Below is a small trained network, with its code and all its weights. Each question gives an input and a target symbol and asks what happens when units are switched off, that is, made to give their printed mean instead of their output.

import numpy as np


def w(rows, s, z=0):
    codes = np.array(rows[::2]) - 128.0
    scale = np.full(codes.shape[1], s)
    scale[-1] = z or s
    return codes * scale


def f(y):
    return np.maximum(y, 0)


def softmax(a):
    e = np.exp(a - a.max(-1, keepdims=True))
    return e / e.sum(-1, keepdims=True)


def log_softmax(a):
    a = a - a.max(-1, keepdims=True)
    return a - np.log(np.exp(a).sum(-1, keepdims=True))


def net(x, mask):
    ids = ['Γζηθλμπψ'.index(c) for c in x.split()]
    T = len(ids)
    res = E[ids] + P[:T]
    r = res
    for j in range(3):
        rows = slice(2 * j, 2 * j + 2)
        q, k, v = (r @ M[0][rows].T for M in (Q, K, V))
        z = softmax(np.where(np.tri(T) > 0, q @ k.T / 2**0.5, -1e9)) @ v
        o = O[0][rows]
        res = res + np.where(mask[j], z, o[:, -1]) @ o[:, :-1]
    y = f(res @ A[0][:, :-1].T + A[0][:, -1])
    res = res + np.where(mask[3:27], y, B[0][:, -1]) @ B[0][:, :-1]
    return log_softmax(res[-1] @ U[:, :-1].T + U[:, -1])


Q, K, V, O, A, B = {}, {}, {}, {}, {}, {}
E = w([
[168,146,170],'Γ',
[162,123,175],'ζ',
[112,86,103],'η',
[105,8,131],'θ',
[145,88,166],'λ',
[150,120,127],'μ',
[125,80,126],'π',
[145,116,146],'ψ',
],0.012)
P = w([
[8,200,191],'0',
[194,112,145],'1',
[80,89,51],'2',
[103,161,105],'3',
[193,108,143],'4',
[80,85,41],'5',
[108,162,104],'6',
[195,113,143],'7',
],0.013)
Q[0] = w([
[77,148,95],'head 0',
[219,113,46],'head 0',
[253,71,131],'head 1',
[181,67,108],'head 1',
[99,166,249],'head 2',
[144,57,150],'head 2',
],0.028)
K[0] = w([
[163,151,59],'head 0',
[74,156,100],'head 0',
[88,93,252],'head 1',
[52,46,188],'head 1',
[204,168,60],'head 2',
[134,93,249],'head 2',
],0.027)
V[0] = w([
[103,188,43],'head 0',
[108,174,64],'head 0',
[173,2,233],'head 1',
[169,157,203],'head 1',
[109,143,87],'head 2',
[149,112,124],'head 2',
],0.018)
O[0] = w([
[120,116,61,95],'head 0',
[123,123,78,109],'head 0',
[103,5,195,93],'head 1',
[183,90,102,83],'head 1',
[152,133,128,60],'head 2',
[123,108,90,2],'head 2',
],0.014,0.003)
A[0] = w([
[208,187,179,39],'neuron 0',
[65,108,164,139],'neuron 1',
[155,152,120,127],'neuron 2',
[128,125,127,97],'neuron 3',
[19,149,147,84],'neuron 4',
[139,168,182,22],'neuron 5',
[204,113,80,85],'neuron 6',
[43,118,61,145],'neuron 7',
[214,87,150,6],'neuron 8',
[233,128,141,86],'neuron 9',
[110,130,75,139],'neuron 10',
[224,152,144,185],'neuron 11',
[118,153,79,95],'neuron 12',
[125,159,90,180],'neuron 13',
[118,78,32,130],'neuron 14',
[254,105,127,42],'neuron 15',
[178,88,150,170],'neuron 16',
[117,107,43,46],'neuron 17',
[124,100,173,169],'neuron 18',
[76,187,183,40],'neuron 19',
[196,123,57,31],'neuron 20',
[91,133,238,174],'neuron 21',
[50,119,212,103],'neuron 22',
[186,186,177,172],'neuron 23',
],0.012)
B[0] = w([
[135,85,77,157],'neuron 0',
[132,171,144,203],'neuron 1',
[115,115,145,156],'neuron 2',
[138,138,138,128],'neuron 3',
[76,64,142,186],'neuron 4',
[169,176,187,130],'neuron 5',
[158,143,178,163],'neuron 6',
[167,185,130,198],'neuron 7',
[189,82,18,145],'neuron 8',
[85,180,138,180],'neuron 9',
[157,112,150,163],'neuron 10',
[157,27,122,236],'neuron 11',
[170,118,125,151],'neuron 12',
[74,87,159,198],'neuron 13',
[87,105,99,166],'neuron 14',
[84,255,96,173],'neuron 15',
[109,138,180,203],'neuron 16',
[217,102,160,136],'neuron 17',
[164,141,98,208],'neuron 18',
[138,167,85,146],'neuron 19',
[45,126,52,148],'neuron 20',
[76,106,64,254],'neuron 21',
[195,148,165,218],'neuron 22',
[153,162,171,225],'neuron 23',
],0.048,0.011)
U = w([
[170,16,79,8],'Γ',
[254,75,82,109],'ζ',
[109,167,196,19],'η',
[128,93,25,199],'θ',
[205,197,132,255],'λ',
[203,114,184,249],'μ',
[76,158,97,145],'π',
[80,58,79,140],'ψ',
],0.0061,0.004)

Each question gives the input, a string of symbols that net reads in full, and the target symbol t.
The units are the heads (2 rows each of Q, K, V and O) and the neurons (one row each of A and B). Each row of codes is followed by its name. A weight is (code - 128) times the scale printed after its matrix; where a second scale follows, it is the last column's (O, A, B and U).
mask holds one flag per unit, heads first, then neurons. A switched-off unit (its flag False) gives its mean, the last column of its rows in O or B, instead of its output. The means were averaged over made-up inputs and are rounded, as every weight is.
A unit's drop is (log p(t) with every unit on - log p(t) with that unit switched off) / (log p(t) with every unit on - log p(t) with every unit switched off).
The circuit of an input: a set's keep is (log p(t) with only the set's units on - log p(t) with every unit switched off) / (log p(t) with every unit on - log p(t) with every unit switched off). Starting from the 12 units with the biggest drops (on a tie, the unit counted first), units are removed one at a time, each time the one whose removal leaves the highest keep (on an exact tie, the one counted first), for as long as the keep stays at least 0.8.
circuit, biggest first: the units of the circuit, biggest drop first
most important unit: the unit with the biggest drop
top k neurons: the k neurons with the biggest drops, biggest first
which heads matter: for each layer, one digit per head in row order, 1 if its drop is at least 0.15 and else 0, layers parted by /
input μ θ π π, target π: top 3 neurons : neuron 11; neuron 4; neuron 21
input η ζ Γ π Γ λ, target μ: most important unit : neuron 21
input π λ π η θ μ μ, target μ: top 2 neurons : neuron 21; neuron 15
input ζ Γ θ μ μ, target λ: top 4 neurons : neuron 15; neuron 9; neuron 21; neuron 23
input ζ ζ θ μ λ, target λ: which heads matter : 110
input ζ η θ μ Γ, target λ: circuit, biggest first : neuron 15; head 1
input π ψ μ ζ, target ζ: which heads matter : 110
input λ λ θ θ μ λ ζ μ, target θ: top 3 neurons : neuron 15; neuron 8; neuron 11
input λ π λ ζ π, target θ: circuit, biggest first : neuron 8; head 1; neuron 15; neuron 22
input ζ ζ Γ θ μ η θ ψ, target λ: circuit, biggest first : neuron 15; head 1
input Γ η λ Γ ζ π μ Γ, target π: circuit, biggest first : neuron 15; head 1; neuron 20
input η μ η Γ θ ψ μ μ, target Γ: circuit, biggest first : head 1; neuron 11; neuron 13
input μ μ μ ψ, target ψ: top 3 neurons : neuron 22; neuron 15; neuron 16
input λ μ ζ, target Γ: top 3 neurons : neuron 15; neuron 23; neuron 7
input ψ λ η θ μ, target η: which heads matter : 010
input ψ π θ η, target η: circuit, biggest first : neuron 21; head 1; neuron 13
input θ λ π, target λ: most important unit : neuron 7
input θ λ ψ, target λ: which heads matter : 010
input μ η ζ μ η λ Γ, target Γ: which heads matter : 000
input θ θ μ, target λ: which heads matter : 010
input π μ Γ ψ ψ θ η, target η: circuit, biggest first : neuron 11; neuron 18
input θ η η ζ θ Γ, target λ: top 3 neurons : neuron 11; neuron 7; neuron 13
input μ π μ, target ζ: most important unit : head 0
input ζ λ π η ζ θ ψ π, target λ: circuit, biggest first : neuron 15; head 1
input ψ μ μ θ μ θ, target λ: top 4 neurons : neuron 22; neuron 7; neuron 1; neuron 11
